Below is a small trained network, with its code and all its weights. Each question gives an input and a target symbol and asks what happens when units are switched off, that is, made to give their printed mean instead of their output.

import numpy as np


def w(rows, s, z=0):
    codes = np.array(rows[::2]) - 128.0
    scale = np.full(codes.shape[1], s)
    scale[-1] = z or s
    return codes * scale


def f(y):
    return y / 2 * (1 + np.tanh(0.7978845608 * (y + 0.044715 * y**3)))


def softmax(a):
    e = np.exp(a - a.max(-1, keepdims=True))
    return e / e.sum(-1, keepdims=True)


def log_softmax(a):
    a = a - a.max(-1, keepdims=True)
    return a - np.log(np.exp(a).sum(-1, keepdims=True))


def net(x, mask):
    ids = ['ΣΩαεθμ'.index(c) for c in x.split()]
    T = len(ids)
    res = E[ids] + P[:T]
    r = res
    for j in range(2):
        rows = slice(3 * j, 3 * j + 3)
        q, k, v = (r @ M[0][rows].T for M in (Q, K, V))
        z = softmax(np.where(np.tri(T) > 0, q @ k.T / 3**0.5, -1e9)) @ v
        o = O[0][rows]
        res = res + np.where(mask[j], z, o[:, -1]) @ o[:, :-1]
    y = f(res @ A[0][:, :-1].T + A[0][:, -1])
    res = res + np.where(mask[2:10], y, B[0][:, -1]) @ B[0][:, :-1]
    return log_softmax(res[-1] @ U[:, :-1].T + U[:, -1])


Q, K, V, O, A, B = {}, {}, {}, {}, {}, {}
E = w([
[133,68,141,34,93,225,228],'Σ',
[67,90,172,138,79,125,208],'Ω',
[180,73,84,152,84,63,93],'α',
[46,220,89,249,80,174,38],'ε',
[255,52,161,199,178,124,158],'θ',
[172,178,113,122,159,251,111],'μ',
],0.0089)
P = w([
[127,159,91,98,104,70,148],'0',
[109,144,84,202,123,254,145],'1',
[122,136,167,135,125,184,182],'2',
[129,116,123,174,114,173,152],'3',
[125,106,109,172,104,168,158],'4',
[170,66,106,177,107,128,168],'5',
[94,94,81,192,78,174,128],'6',
],0.0088)
Q[0] = w([
[147,128,159,116,133,186,154],'H1',
[166,94,80,246,68,254,204],'H1',
[111,141,151,84,198,67,99],'H1',
[120,73,64,167,83,182,121],'H2',
[168,103,82,143,71,167,144],'H2',
[94,123,97,101,107,88,109],'H2',
],0.0078)
K[0] = w([
[136,149,87,137,72,95,82],'H1',
[127,157,50,48,115,49,122],'H1',
[161,106,159,174,126,196,101],'H1',
[155,129,89,84,172,3,107],'H2',
[158,109,117,128,129,73,120],'H2',
[136,78,131,119,139,136,131],'H2',
],0.0075)
V[0] = w([
[32,224,177,168,88,69,95],'H1',
[80,44,213,135,90,83,208],'H1',
[118,173,155,224,195,102,99],'H1',
[160,99,183,102,237,127,203],'H2',
[30,168,99,48,99,171,122],'H2',
[145,29,56,162,46,2,90],'H2',
],0.0068)
O[0] = w([
[127,83,164,207,21,122,121,87],'H1',
[246,233,160,96,56,187,77,133],'H1',
[66,179,139,219,63,52,210,110],'H1',
[154,192,71,121,121,171,162,102],'H2',
[143,51,112,132,95,163,7,4],'H2',
[86,178,254,135,172,165,115,221],'H2',
],0.0077,0.0034)
A[0] = w([
[106,151,55,191,112,156,86,122],'N1',
[205,124,163,166,13,127,57,189],'N2',
[160,93,76,123,190,104,150,166],'N3',
[124,96,87,146,99,51,157,153],'N4',
[125,168,196,153,165,172,204,252],'N5',
[104,85,167,84,164,123,158,192],'N6',
[138,82,3,124,122,142,170,224],'N7',
[71,142,228,120,186,107,106,207],'N8',
],0.0058,0.0023)
B[0] = w([
[187,124,66,56,116,102,68,156],'N1',
[208,108,124,150,27,193,184,163],'N2',
[93,152,57,62,144,133,128,151],'N3',
[136,87,102,190,143,92,154,139],'N4',
[91,202,151,167,136,41,90,253],'N5',
[72,148,157,151,156,121,70,145],'N6',
[102,140,41,92,182,29,76,164],'N7',
[134,88,208,107,206,139,3,153],'N8',
],0.005,0.0061)
U = w([
[178,114,101,70,141,137,86,190],'Σ',
[212,171,181,110,21,162,169,5],'Ω',
[115,129,231,114,169,121,73,151],'α',
[95,64,140,173,83,105,158,152],'ε',
[105,255,118,125,125,75,214,199],'θ',
[76,90,46,105,180,64,122,85],'μ',
],0.0054,0.0021)

Each question gives the input, a string of symbols that net reads in full, and the target symbol t.
The units are the heads (3 rows each of Q, K, V and O) and the neurons (one row each of A and B). Each row of codes is followed by its name. A weight is (code - 128) times the scale printed after its matrix; where a second scale follows, it is the last column's (O, A, B and U).
mask holds one flag per unit, heads first, then neurons. A switched-off unit (its flag False) gives its mean, the last column of its rows in O or B, instead of its output. The means were averaged over made-up inputs and are rounded, as every weight is.
A unit's drop is (log p(t) with every unit on - log p(t) with that unit switched off) / (log p(t) with every unit on - log p(t) with every unit switched off).
The circuit of an input: a set's keep is (log p(t) with only the set's units on - log p(t) with every unit switched off) / (log p(t) with every unit on - log p(t) with every unit switched off). Starting from all 10 units, units are removed one at a time, each time the one whose removal leaves the highest keep (on an exact tie, the one counted first), for as long as the keep stays at least 0.8.
units of the circuit, in order: the units of the circuit, biggest drop first
unit that matters most: the unit with the biggest drop
drop when u is switched off: that unit's drop, to one decimal
input θ μ θ θ θ μ, target θ: units of the circuit, in order	H2, H1
input ε θ Ω, target ε: units of the circuit, in order	H1, H2
input Σ ε θ, target Σ: units of the circuit, in order	H1, H2
input Ω θ ε θ Ω, target Ω: units of the circuit, in order	H1, N2
input Σ θ Ω ε Σ, target Σ: units of the circuit, in order	H1, H2
input μ θ Σ ε, target μ: units of the circuit, in order	H2, H1, N7
input α Ω α α Ω, target α: unit that matters most	H2
input Ω α Σ Ω ε, target Ω: units of the circuit, in order	H1, N2, H2
input Ω μ Ω, target Ω: units of the circuit, in order	H1, H2, N2
input μ μ α, target μ: units of the circuit, in order	H1, H2, N7
input Σ ε ε μ, target Σ: units of the circuit, in order	H2, H1
input Ω Ω μ μ, target Ω: drop when H1 is switched off	1.1
input θ Σ α θ ε θ θ, target θ: drop when H2 is switched off	0.7
input ε Ω θ μ, target ε: drop when H2 is switched off	0.2
